Here is a tiny trained network, its code and every weight. The questions are about switching its units off for an input and a target symbol, where a switched-off unit gives its printed mean instead of its output.

import numpy as np


def w(rows, s, z=0):
    codes = np.array(rows[::2]) - 128.0
    scale = np.full(codes.shape[1], s)
    scale[-1] = z or s
    return codes * scale


def f(y):
    return y / 2 * (1 + np.tanh(0.7978845608 * (y + 0.044715 * y**3)))


def softmax(a):
    e = np.exp(a - a.max(-1, keepdims=True))
    return e / e.sum(-1, keepdims=True)


def log_softmax(a):
    a = a - a.max(-1, keepdims=True)
    return a - np.log(np.exp(a).sum(-1, keepdims=True))


def net(x, mask):
    ids = ['αγθμστ'.index(c) for c in x.split()]
    T = len(ids)
    res = E[ids] + P[:T]
    r = res
    for j in range(3):
        rows = slice(2 * j, 2 * j + 2)
        q, k, v = (r @ M[0][rows].T for M in (Q, K, V))
        z = softmax(np.where(np.tri(T) > 0, q @ k.T / 2**0.5, -1e9)) @ v
        o = O[0][rows]
        res = res + np.where(mask[j], z, o[:, -1]) @ o[:, :-1]
    y = f(res @ A[0][:, :-1].T + A[0][:, -1])
    res = res + np.where(mask[3:27], y, B[0][:, -1]) @ B[0][:, :-1]
    return log_softmax(res[-1] @ U[:, :-1].T + U[:, -1])


Q, K, V, O, A, B = {}, {}, {}, {}, {}, {}
E = w([
[51,181,106,53],'α',
[111,170,49,250],'γ',
[202,222,85,151],'θ',
[154,57,134,220],'μ',
[150,110,15,88],'σ',
[89,52,137,127],'τ',
],0.017)
P = w([
[174,61,4,71],'0',
[140,90,63,105],'1',
[132,104,106,121],'2',
[126,114,141,134],'3',
[121,121,164,141],'4',
[116,128,187,149],'5',
[114,135,207,156],'6',
[110,140,221,160],'7',
[107,143,235,165],'8',
[108,146,249,169],'9',
],0.016)
Q[0] = w([
[164,121,120,99],'head 0',
[112,122,90,145],'head 0',
[117,107,79,140],'head 1',
[163,142,130,64],'head 1',
[7,69,156,23],'head 2',
[135,227,117,68],'head 2',
],0.015)
K[0] = w([
[105,173,111,84],'head 0',
[39,104,123,134],'head 0',
[136,114,93,150],'head 1',
[103,144,126,67],'head 1',
[60,82,151,46],'head 2',
[175,254,116,63],'head 2',
],0.013)
V[0] = w([
[92,109,56,128],'head 0',
[231,154,131,106],'head 0',
[246,81,121,116],'head 1',
[181,139,166,193],'head 1',
[116,101,83,146],'head 2',
[104,176,253,171],'head 2',
],0.0067)
O[0] = w([
[237,80,146,136,253],'head 0',
[142,154,95,200,110],'head 0',
[65,164,72,131,164],'head 1',
[31,182,59,104,90],'head 1',
[163,141,146,140,181],'head 2',
[221,60,2,99,29],'head 2',
],0.0063,0.0041)
A[0] = w([
[166,137,181,142,175],'neuron 0',
[128,134,39,41,103],'neuron 1',
[137,87,168,135,63],'neuron 2',
[62,131,194,160,146],'neuron 3',
[90,124,126,135,19],'neuron 4',
[129,82,86,145,147],'neuron 5',
[134,138,98,77,114],'neuron 6',
[108,129,251,147,151],'neuron 7',
[196,78,88,70,79],'neuron 8',
[165,68,14,111,230],'neuron 9',
[57,130,112,144,30],'neuron 10',
[90,165,197,96,224],'neuron 11',
[112,62,120,40,93],'neuron 12',
[183,70,13,62,193],'neuron 13',
[177,126,153,196,85],'neuron 14',
[124,182,237,183,37],'neuron 15',
[164,170,108,119,44],'neuron 16',
[31,145,140,102,71],'neuron 17',
[93,185,124,117,84],'neuron 18',
[112,111,161,149,113],'neuron 19',
[97,51,135,115,47],'neuron 20',
[68,114,86,142,54],'neuron 21',
[145,139,67,31,117],'neuron 22',
[183,131,204,100,2],'neuron 23',
],0.016,0.0036)
B[0] = w([
[74,109,72,157,181],'neuron 0',
[133,13,164,193,134],'neuron 1',
[121,162,177,145,164],'neuron 2',
[185,146,39,59,224],'neuron 3',
[147,143,138,144,123],'neuron 4',
[140,178,218,95,161],'neuron 5',
[121,56,156,202,126],'neuron 6',
[114,136,66,129,254],'neuron 7',
[216,135,177,115,134],'neuron 8',
[199,150,219,128,169],'neuron 9',
[151,133,176,144,135],'neuron 10',
[125,149,122,223,219],'neuron 11',
[84,175,194,129,174],'neuron 12',
[227,2,201,115,144],'neuron 13',
[93,180,94,134,201],'neuron 14',
[106,44,192,65,212],'neuron 15',
[175,149,111,127,143],'neuron 16',
[169,160,167,189,172],'neuron 17',
[161,148,132,73,145],'neuron 18',
[130,193,118,126,167],'neuron 19',
[136,166,161,121,181],'neuron 20',
[143,136,197,146,134],'neuron 21',
[162,45,155,222,140],'neuron 22',
[94,96,136,159,156],'neuron 23',
],0.0089,0.0088)
U = w([
[218,193,229,153,138],'α',
[171,71,139,33,206],'γ',
[68,228,110,106,253],'θ',
[70,191,220,2,84],'μ',
[52,110,172,157,25],'σ',
[240,179,80,77,3],'τ',
],0.0077,0.0033)

Each question gives the input, a string of symbols that net reads in full, and the target symbol t.
The units are the heads (2 rows each of Q, K, V and O) and the neurons (one row each of A and B). Each row of codes is followed by its name. A weight is (code - 128) times the scale printed after its matrix; where a second scale follows, it is the last column's (O, A, B and U).
mask holds one flag per unit, heads first, then neurons. A switched-off unit (its flag False) gives its mean, the last column of its rows in O or B, instead of its output. The means were averaged over made-up inputs and are rounded, as every weight is.
A unit's drop is (log p(t) with every unit on - log p(t) with that unit switched off) / (log p(t) with every unit on - log p(t) with every unit switched off).
The circuit of an input: a set's keep is (log p(t) with only the set's units on - log p(t) with every unit switched off) / (log p(t) with every unit on - log p(t) with every unit switched off). Starting from the 12 units with the biggest drops (on a tie, the unit counted first), units are removed one at a time, each time the one whose removal leaves the highest keep (on an exact tie, the one counted first), for as long as the keep stays at least 0.8.
units of the circuit, in order: the units of the circuit, biggest drop first
top k neurons: the k neurons with the biggest drops, biggest first
heads that matter: for each layer, one digit per head in row order, 1 if its drop is at least 0.15 and else 0, layers parted by /
drop when u is switched off: that unit's drop, to one decimal
input τ τ γ σ γ μ α, target σ: heads that matter	001
input γ μ α γ θ θ, target θ: heads that matter	100
input τ α θ α α σ τ θ, target θ: units of the circuit, in order	neuron 14; neuron 0
input τ τ τ τ α τ, target θ: units of the circuit, in order	neuron 7; neuron 19; neuron 9
input α γ μ γ τ θ γ γ α σ, target γ: units of the circuit, in order	head 2; neuron 11; neuron 13
input σ α τ, target μ: units of the circuit, in order	neuron 11; neuron 12
input τ γ τ γ μ θ γ γ μ, target θ: heads that matter	000
input τ τ θ α, target α: units of the circuit, in order	neuron 17; neuron 22
input γ μ μ, target θ: units of the circuit, in order	head 2; neuron 14; neuron 13
input τ μ θ μ τ α σ σ γ τ, target θ: units of the circuit, in order	neuron 7
input τ α γ γ σ, target α: top 4 neurons	neuron 3; neuron 15; neuron 7; neuron 8
input α γ τ, target α: top 2 neurons	neuron 15; neuron 8
input α θ α σ, target α: drop when head 2 is switched off	-0.4
input σ γ μ τ, target μ: drop when neuron 17 is switched off	0.2
input θ σ σ α, target σ: drop when neuron 3 is switched off	0.2
input θ α α α θ, target σ: drop when head 1 is switched off	0.3
input θ τ γ θ μ α, target α: units of the circuit, in order	neuron 17
